Below is a small trained network, with its code and all its weights. Each question gives an input and a class and asks what happens when units are switched off, that is, made to give their printed mean instead of their output.

import numpy as np


def w(rows, s, z=0):
    codes = np.array(rows[::2]) - 128.0
    scale = np.full(codes.shape[1], s)
    scale[-1] = z or s
    return codes * scale


def norm(h):
    return h / np.sqrt((h * h).mean(-1, keepdims=True) + 1e-5)


def f(y):
    return np.maximum(y, 0)


def log_softmax(a):
    a = a - a.max(-1, keepdims=True)
    return a - np.log(np.exp(a).sum(-1, keepdims=True))


def net(x, mask):
    res = np.array(x, float).reshape(1, 2) / 4 @ E
    u = 0
    for l in range(2):
        y = f(norm(res) @ A[l][:, :-1].T + A[l][:, -1])
        res = res + np.where(mask[u : u + 9], y, B[l][:, -1]) @ B[l][:, :-1]
        u += 9
    return log_softmax(norm(res)[-1] @ U[:, :-1].T + U[:, -1])


A, B = {}, {}
E = w([
[123,79,138,66,200,99,251,91],'x0',
[50,159,117,190,119,185,169,127],'x1',
],0.011)
A[0] = w([
[166,156,154,117,191,35,120,96,125],'L0N1',
[116,143,161,58,170,105,59,203,12],'L0N2',
[103,148,155,118,207,228,226,76,150],'L0N3',
[208,59,66,119,139,180,184,125,137],'L0N4',
[67,136,209,189,217,88,172,227,126],'L0N5',
[149,57,117,22,245,155,79,144,106],'L0N6',
[27,215,146,184,245,226,179,143,103],'L0N7',
[125,59,89,57,211,88,91,3,176],'L0N8',
[192,75,133,56,136,155,98,90,254],'L0N9',
],0.0054,0.003)
B[0] = w([
[71,126,85,79,133,138,130,167,189],'L0N1',
[163,77,187,88,122,105,203,156,159],'L0N2',
[156,153,185,226,176,169,115,152,244],'L0N3',
[182,130,216,196,134,61,107,175,181],'L0N4',
[101,135,144,90,109,70,76,1,179],'L0N5',
[106,196,110,32,65,101,124,65,207],'L0N6',
[88,138,54,65,69,92,79,101,255],'L0N7',
[131,142,141,183,137,161,87,192,234],'L0N8',
[59,128,64,207,113,186,114,85,237],'L0N9',
],0.0065,0.0053)
A[1] = w([
[140,123,219,109,147,122,169,124,60],'L1N1',
[86,164,147,190,98,112,85,78,250],'L1N2',
[126,129,88,173,83,122,144,217,169],'L1N3',
[150,148,89,161,108,151,182,95,76],'L1N4',
[124,155,132,124,202,156,165,167,29],'L1N5',
[145,112,183,105,142,108,162,128,77],'L1N6',
[96,103,133,91,139,88,187,93,171],'L1N7',
[253,141,99,83,155,118,104,165,110],'L1N8',
[103,109,134,124,119,177,189,80,196],'L1N9',
],0.011,0.0023)
B[1] = w([
[201,125,149,171,149,124,111,192,153],'L1N1',
[157,95,168,82,165,93,183,127,252],'L1N2',
[170,104,125,147,177,159,130,127,178],'L1N3',
[101,185,28,43,70,85,136,103,141],'L1N4',
[188,36,235,175,158,125,207,116,148],'L1N5',
[145,162,145,198,111,191,69,148,146],'L1N6',
[126,136,87,118,64,160,44,129,167],'L1N7',
[13,171,114,163,129,156,214,103,170],'L1N8',
[124,150,110,179,66,161,2,198,160],'L1N9',
],0.0081,0.013)
U = w([
[196,111,231,232,121,214,61,216,131],'0',
[21,164,44,85,48,143,77,67,136],'1',
[168,11,224,44,220,59,247,70,159],'2',
[183,125,73,156,106,54,223,210,5],'3',
[192,135,78,153,95,56,232,206,10],'4',
[209,167,73,150,103,65,238,194,3],'5',
],0.015,0.018)

Each question gives the input, the list of numbers given to net, and the class t.
The units are the neurons (one row each of A and B). Each row of codes is followed by its name. A weight is (code - 128) times the scale printed after its matrix; where a second scale follows, it is the last column's (A, B and U).
mask holds one flag per neuron, layer by layer. A switched-off neuron (its flag False) gives its mean, the last column of its row in B, instead of its output. The means were averaged over made-up inputs and are rounded, as every weight is.
A unit's drop is (log p(t) with every unit on - log p(t) with that unit switched off) / (log p(t) with every unit on - log p(t) with every unit switched off).
The circuit of an input: a set's keep is (log p(t) with only the set's units on - log p(t) with every unit switched off) / (log p(t) with every unit on - log p(t) with every unit switched off). Starting from the 12 units with the biggest drops (on a tie, the unit counted first), units are removed one at a time, each time the one whose removal leaves the highest keep (on an exact tie, the one counted first), for as long as the keep stays at least 0.8.
units of the circuit, in order: the units of the circuit, biggest drop first
unit that matters most: the unit with the biggest drop
k most important neurons: the k neurons with the biggest drops, biggest first
top k neurons in layer l: the k neurons of layer l with the biggest drops, biggest first
drop of u: that unit's drop, to one decimal
input [-4,5], class 1: 3 most important neurons	[L0N3 L0N7 L0N4]
input [-3,3], class 2: 2 most important neurons	[L1N2 L1N9]
input [8,7], class 0: units of the circuit, in order	[L1N9]
input [-3,-1], class 2: units of the circuit, in order	[L1N9 L0N8 L1N2]
input [-4,-5], class 1: 3 most important neurons	[L0N3 L1N8 L0N8]
input [0,3], class 2: top 2 neurons in layer 1	[L1N2 L1N7]
input [0,-2], class 2: 2 most important neurons	[L0N9 L0N8]
input [-1,-2], class 2: top 2 neurons in layer 0	[L0N9 L0N7]
input [-2,-4], class 1: 2 most important neurons	[L0N3 L1N2]
input [2,4], class 1: 4 most important neurons	[L0N7 L0N8 L1N9 L1N5]
input [5,-5], class 0: top 2 neurons in layer 1	[L1N6 L1N1]
input [-6,8], class 1: top 2 neurons in layer 0	[L0N7 L0N3]
input [0,2], class 2: top 2 neurons in layer 0	[L0N3 L0N9]
input [1,-8], class 1: unit that matters most	L1N2
input [6,3], class 0: drop of L0N3	0.1
